Below are the code and all the weights of a small trained network. Each question names an input and a target symbol and asks about switching units off, where a switched-off unit gives its printed mean instead of its output.

import numpy as np


def w(rows, s, z=0):
    codes = np.array(rows[::2]) - 128.0
    scale = np.full(codes.shape[1], s)
    scale[-1] = z or s
    return codes * scale


def f(y):
    return np.maximum(y, 0)


def softmax(a):
    e = np.exp(a - a.max(-1, keepdims=True))
    return e / e.sum(-1, keepdims=True)


def log_softmax(a):
    a = a - a.max(-1, keepdims=True)
    return a - np.log(np.exp(a).sum(-1, keepdims=True))


def net(x, mask):
    ids = ['αβγδεζηθλμξπστψω'.index(c) for c in x.split()]
    T = len(ids)
    res = E[ids] + P[:T]
    r = res
    for j in range(3):
        rows = slice(2 * j, 2 * j + 2)
        q, k, v = (r @ M[0][rows].T for M in (Q, K, V))
        z = softmax(np.where(np.tri(T) > 0, q @ k.T / 2**0.5, -1e9)) @ v
        o = O[0][rows]
        res = res + np.where(mask[j], z, o[:, -1]) @ o[:, :-1]
    y = f(res @ A[0][:, :-1].T + A[0][:, -1])
    res = res + np.where(mask[3:19], y, B[0][:, -1]) @ B[0][:, :-1]
    return log_softmax(res[-1] @ U[:, :-1].T + U[:, -1])


Q, K, V, O, A, B = {}, {}, {}, {}, {}, {}
E = w([
[106,88,181,94],'α',
[95,52,202,101],'β',
[135,99,132,132],'γ',
[164,138,163,126],'δ',
[147,142,117,129],'ε',
[131,175,131,121],'ζ',
[250,135,48,161],'η',
[83,127,125,123],'θ',
[177,102,182,128],'λ',
[129,132,90,119],'μ',
[109,150,112,113],'ξ',
[103,124,219,102],'π',
[132,116,110,130],'σ',
[83,107,143,117],'τ',
[114,103,98,130],'ψ',
[134,170,161,123],'ω',
],0.023)
P = w([
[85,158,34,22],'0',
[245,99,251,51],'1',
[239,104,231,33],'2',
[241,107,223,19],'3',
[232,108,206,10],'4',
[219,105,201,2],'5',
],0.01)
Q[0] = w([
[132,119,146,203],'head 0',
[122,150,152,39],'head 0',
[108,95,198,136],'head 1',
[124,89,178,61],'head 1',
[129,148,75,248],'head 2',
[94,167,162,155],'head 2',
],0.015)
K[0] = w([
[128,83,193,89],'head 0',
[157,129,10,194],'head 0',
[48,124,162,97],'head 1',
[11,154,81,154],'head 1',
[226,91,162,203],'head 2',
[143,139,146,172],'head 2',
],0.013)
V[0] = w([
[155,122,212,52],'head 0',
[179,59,192,111],'head 0',
[206,226,57,138],'head 1',
[103,37,67,156],'head 1',
[51,251,139,82],'head 2',
[14,74,130,194],'head 2',
],0.013)
O[0] = w([
[112,189,171,99,172],'head 0',
[38,140,113,43,106],'head 0',
[156,185,39,160,148],'head 1',
[207,59,96,102,116],'head 1',
[97,130,141,197,254],'head 2',
[117,9,134,139,61],'head 2',
],0.014,0.0089)
A[0] = w([
[207,113,84,238,29],'neuron 0',
[136,131,144,85,132],'neuron 1',
[238,70,109,55,207],'neuron 2',
[55,110,117,141,253],'neuron 3',
[106,138,162,97,62],'neuron 4',
[146,121,155,216,141],'neuron 5',
[153,169,168,55,91],'neuron 6',
[46,115,58,139,112],'neuron 7',
[204,46,44,209,76],'neuron 8',
[206,140,201,138,122],'neuron 9',
[29,167,28,55,87],'neuron 10',
[205,183,254,114,175],'neuron 11',
[91,151,166,72,55],'neuron 12',
[110,15,95,188,137],'neuron 13',
[81,74,164,74,195],'neuron 14',
[105,66,26,127,228],'neuron 15',
],0.0096,0.0054)
B[0] = w([
[71,46,120,141,198],'neuron 0',
[125,135,104,160,156],'neuron 1',
[170,231,163,94,200],'neuron 2',
[225,136,207,120,154],'neuron 3',
[91,66,88,158,162],'neuron 4',
[146,118,87,196,174],'neuron 5',
[67,97,104,124,185],'neuron 6',
[253,109,96,65,131],'neuron 7',
[146,68,100,52,181],'neuron 8',
[155,106,88,115,191],'neuron 9',
[169,61,141,176,160],'neuron 10',
[76,140,103,113,253],'neuron 11',
[125,100,68,162,179],'neuron 12',
[137,154,209,151,151],'neuron 13',
[176,169,133,148,192],'neuron 14',
[175,198,161,99,144],'neuron 15',
],0.0078,0.024)
U = w([
[86,116,112,95,159],'α',
[104,112,147,39,109],'β',
[158,254,168,52,190],'γ',
[88,230,103,90,158],'δ',
[121,147,63,141,193],'ε',
[99,157,74,189,48],'ζ',
[143,195,49,109,30],'η',
[150,91,150,166,75],'θ',
[68,149,44,81,120],'λ',
[133,89,51,103,115],'μ',
[100,93,74,164,84],'ξ',
[56,160,157,147,121],'π',
[162,139,95,102,253],'σ',
[170,183,193,162,134],'τ',
[183,125,122,73,40],'ψ',
[117,247,151,164,92],'ω',
],0.0099,0.0065)

Each question gives the input, a string of symbols that net reads in full, and the target symbol t.
The units are the heads (2 rows each of Q, K, V and O) and the neurons (one row each of A and B). Each row of codes is followed by its name. A weight is (code - 128) times the scale printed after its matrix; where a second scale follows, it is the last column's (O, A, B and U).
mask holds one flag per unit, heads first, then neurons. A switched-off unit (its flag False) gives its mean, the last column of its rows in O or B, instead of its output. The means were averaged over made-up inputs and are rounded, as every weight is.
A unit's drop is (log p(t) with every unit on - log p(t) with that unit switched off) / (log p(t) with every unit on - log p(t) with every unit switched off).
The circuit of an input: a set's keep is (log p(t) with only the set's units on - log p(t) with every unit switched off) / (log p(t) with every unit on - log p(t) with every unit switched off). Starting from the 12 units with the biggest drops (on a tie, the unit counted first), units are removed one at a time, each time the one whose removal leaves the highest keep (on an exact tie, the one counted first), for as long as the keep stays at least 0.8.
units of the circuit, in order: the units of the circuit, biggest drop first
most important unit: the unit with the biggest drop
top k neurons: the k neurons with the biggest drops, biggest first
heads that matter: for each layer, one digit per head in row order, 1 if its drop is at least 0.15 and else 0, layers parted by /
input γ β γ ω δ, target γ: top 2 neurons : (neuron 2; neuron 0)
input λ ζ ω β ζ, target λ: most important unit : head 0
input μ γ τ π γ σ, target μ: top 2 neurons : (neuron 8; neuron 0)
input ω π β, target ω: units of the circuit, in order : (head 1; head 2)
input π α β π σ β, target π: units of the circuit, in order : (head 1; head 2)
input θ ε β ζ ζ σ, target θ: units of the circuit, in order : (head 2; head 0; neuron 13)
input π τ ζ τ, target π: heads that matter : 110
input σ ω ω, target σ: units of the circuit, in order : (head 0; head 1)
input θ λ γ δ π λ, target θ: units of the circuit, in order : (head 2; head 0)
input β γ β σ π ω, target β: heads that matter : 111
input τ ω ω β γ, target τ: heads that matter : 011
input ω λ τ μ τ γ, target ω: heads that matter : 011
input ξ π γ, target ξ: heads that matter : 101
input μ ψ δ, target μ: most important unit : head 0
input ψ π β β ω, target ψ: units of the circuit, in order : (head 0; head 1; neuron 2; neuron 8)
input μ σ γ ζ, target μ: heads that matter : 110
input τ ζ ζ γ ε, target τ: heads that matter : 011
input μ ω ω ξ σ γ, target μ: heads that matter : 110
input γ γ θ, target γ: heads that matter : 011
input η β β, target β: heads that matter : 011
input θ γ π β, target θ: units of the circuit, in order : (head 0; head 2)
input σ ζ γ ζ, target σ: heads that matter : 110
input τ δ ψ θ, target τ: most important unit : head 2
input θ μ δ, target θ: units of the circuit, in order : (head 2; head 0)
input γ δ π λ ε, target γ: top 2 neurons : (neuron 2; neuron 0)
